Here is a tiny trained network, its code and every weight. The questions are about switching its units off for an input and a class, where a switched-off unit gives its printed mean instead of its output.

import numpy as np


def w(rows, s, z=0):
    codes = np.array(rows[::2]) - 128.0
    scale = np.full(codes.shape[1], s)
    scale[-1] = z or s
    return codes * scale


def f(y):
    return np.maximum(y, 0)


def log_softmax(a):
    a = a - a.max(-1, keepdims=True)
    return a - np.log(np.exp(a).sum(-1, keepdims=True))


def net(x, mask):
    res = np.array(x, float).reshape(1, 8) / 4 @ E
    y = f(res @ A[0][:, :-1].T + A[0][:, -1])
    res = res + np.where(mask, y, B[0][:, -1]) @ B[0][:, :-1]
    return log_softmax(res[-1] @ U[:, :-1].T + U[:, -1])


A, B = {}, {}
E = w([
[139,160,191,215,190,140,48],'x0',
[207,86,65,160,118,137,116],'x1',
[131,129,134,130,120,129,127],'x2',
[116,127,102,124,148,130,132],'x3',
[123,132,120,134,122,144,132],'x4',
[149,126,172,119,115,97,115],'x5',
[74,99,114,119,62,103,33],'x6',
[80,1,170,182,163,121,181],'x7',
],0.0086)
A[0] = w([
[199,208,120,132,63,127,114,76],'N1',
[175,105,68,76,48,103,192,74],'N2',
[86,55,95,139,159,148,117,158],'N3',
[42,149,204,72,92,124,160,222],'N4',
[190,175,75,89,159,82,95,50],'N5',
[136,78,77,61,101,131,156,160],'N6',
[72,108,128,107,71,159,54,135],'N7',
[160,196,104,148,47,193,76,61],'N8',
[176,238,64,84,134,126,102,48],'N9',
[104,50,190,174,164,100,159,133],'N10',
[159,107,126,30,36,96,220,105],'N11',
[147,62,58,136,105,99,14,157],'N12',
[205,127,103,119,179,123,181,162],'N13',
[111,215,130,91,129,199,84,69],'N14',
[143,52,189,117,151,101,159,163],'N15',
[123,170,158,181,192,166,36,96],'N16',
[16,160,140,136,104,136,119,177],'N17',
[152,141,165,107,173,101,197,242],'N18',
[56,63,181,241,138,135,194,82],'N19',
[154,227,145,112,153,156,82,107],'N20',
[83,110,105,35,86,122,183,190],'N21',
[255,71,54,175,89,117,110,150],'N22',
[205,225,159,158,222,191,231,163],'N23',
[103,62,123,168,150,117,130,74],'N24',
[121,209,176,38,101,113,133,121],'N25',
[246,44,78,109,134,202,96,158],'N26',
[62,127,126,118,93,148,43,156],'N27',
[56,137,53,131,36,103,139,4],'N28',
[105,166,152,208,184,170,64,108],'N29',
[127,125,19,107,96,62,156,141],'N30',
[75,92,82,124,95,51,50,217],'N31',
[188,149,118,232,162,95,78,94],'N32',
[50,166,154,54,221,160,138,194],'N33',
],0.0068,0.0034)
B[0] = w([
[90,78,98,85,129,103,114,200],'N1',
[77,117,129,184,165,86,168,213],'N2',
[141,121,106,79,85,173,125,188],'N3',
[106,171,132,161,163,172,83,220],'N4',
[82,100,109,83,100,101,150,180],'N5',
[122,133,142,170,151,123,141,210],'N6',
[180,165,160,98,85,134,179,197],'N7',
[98,91,116,73,120,136,184,203],'N8',
[108,80,102,79,107,93,153,216],'N9',
[113,91,72,83,98,133,103,224],'N10',
[100,126,150,212,193,92,178,230],'N11',
[189,133,179,157,98,182,138,226],'N12',
[184,190,168,84,110,137,142,201],'N13',
[98,89,88,92,108,104,140,185],'N14',
[122,108,94,81,99,126,78,204],'N15',
[118,66,133,192,166,102,205,213],'N16',
[175,183,121,123,137,182,74,191],'N17',
[173,167,147,106,96,163,82,215],'N18',
[97,77,72,80,85,100,114,235],'N19',
[83,64,83,116,115,137,113,204],'N20',
[116,148,137,215,153,140,145,233],'N21',
[83,150,153,130,205,207,2,236],'N22',
[188,128,153,126,62,152,164,254],'N23',
[133,66,108,70,88,128,174,173],'N24',
[83,112,108,109,145,124,92,197],'N25',
[111,139,144,130,143,201,62,223],'N26',
[187,156,198,148,97,144,185,203],'N27',
[143,133,167,124,122,86,168,174],'N28',
[113,111,118,222,147,54,203,209],'N29',
[110,123,136,171,155,123,128,210],'N30',
[193,140,174,149,53,150,147,228],'N31',
[68,113,118,174,173,75,171,207],'N32',
[169,177,135,128,154,155,70,200],'N33',
],0.0068,0.0066)
U = w([
[83,104,128,198,189,57,183,78],'0',
[81,58,72,10,97,100,134,47],'1',
[146,137,117,118,127,145,116,254],'2',
[222,150,160,100,92,161,163,41],'3',
[102,147,143,107,184,178,51,171],'4',
],0.011,0.0058)

Each question gives the input, the list of numbers given to net, and the class t.
The units are the neurons (one row each of A and B). Each row of codes is followed by its name. A weight is (code - 128) times the scale printed after its matrix; where a second scale follows, it is the last column's (A, B and U).
mask holds one flag per neuron, in row order. A switched-off neuron (its flag False) gives its mean, the last column of its row in B, instead of its output. The means were averaged over made-up inputs and are rounded, as every weight is.
A unit's drop is (log p(t) with every unit on - log p(t) with that unit switched off) / (log p(t) with every unit on - log p(t) with every unit switched off).
The circuit of an input: a set's keep is (log p(t) with only the set's units on - log p(t) with every unit switched off) / (log p(t) with every unit on - log p(t) with every unit switched off). Starting from the 12 units with the biggest drops (on a tie, the unit counted first), units are removed one at a time, each time the one whose removal leaves the highest keep (on an exact tie, the one counted first), for as long as the keep stays at least 0.8.
units of the circuit, in order: the units of the circuit, biggest drop first
unit that matters most: the unit with the biggest drop
k most important neurons: the k neurons with the biggest drops, biggest first
input [6,-2,5,7,5,-1,-6,-6], class 0: units of the circuit, in order	N29, N16
input [4,-5,5,3,7,-4,8,-7], class 3: units of the circuit, in order	N27, N7
input [8,8,8,5,-8,5,6,0], class 0: unit that matters most	N32
input [-5,0,6,-8,2,6,7,-4], class 3: units of the circuit, in order	N31, N27
input [-5,8,5,0,1,3,0,4], class 4: units of the circuit, in order	N22, N26
input [5,-5,-1,8,6,7,1,6], class 1: units of the circuit, in order	N19, N10
input [-1,6,6,7,-5,4,0,-7], class 1: 2 most important neurons	N9, N5
input [-6,-2,-6,-4,0,5,6,0], class 0: units of the circuit, in order	N11, N21
input [-2,5,-2,-7,0,-4,2,-6], class 1: units of the circuit, in order	N9, N1
input [8,7,-8,-1,0,1,6,2], class 0: 2 most important neurons	N32, N29
input [-6,8,4,2,-8,-6,-6,7], class 2: 3 most important neurons	N13, N22, N26
input [0,-6,-7,-2,-8,-2,-8,8], class 1: 2 most important neurons	N19, N10
input [-6,-7,4,8,-6,-4,-6,-2], class 4: units of the circuit, in order	N33, N4
input [-4,-8,7,7,7,0,7,4], class 4: 2 most important neurons	N4, N23
input [4,3,-2,6,-6,-4,-8,-1], class 3: unit that matters most	N23
input [-6,0,5,-8,8,-7,8,7], class 2: units of the circuit, in order	N21, N17, N9
input [2,8,-6,-2,-1,1,1,-3], class 4: 2 most important neurons	N22, N26
input [7,-7,7,-7,0,-7,-8,7], class 3: 2 most important neurons	N23, N18
input [-1,8,-6,2,-7,-3,1,-6], class 4: 3 most important neurons	N22, N26, N19
input [-4,4,6,3,7,0,-6,-8], class 1: unit that matters most	N9
input [2,-8,-5,7,7,-3,-6,5], class 4: 3 most important neurons	N33, N4, N31
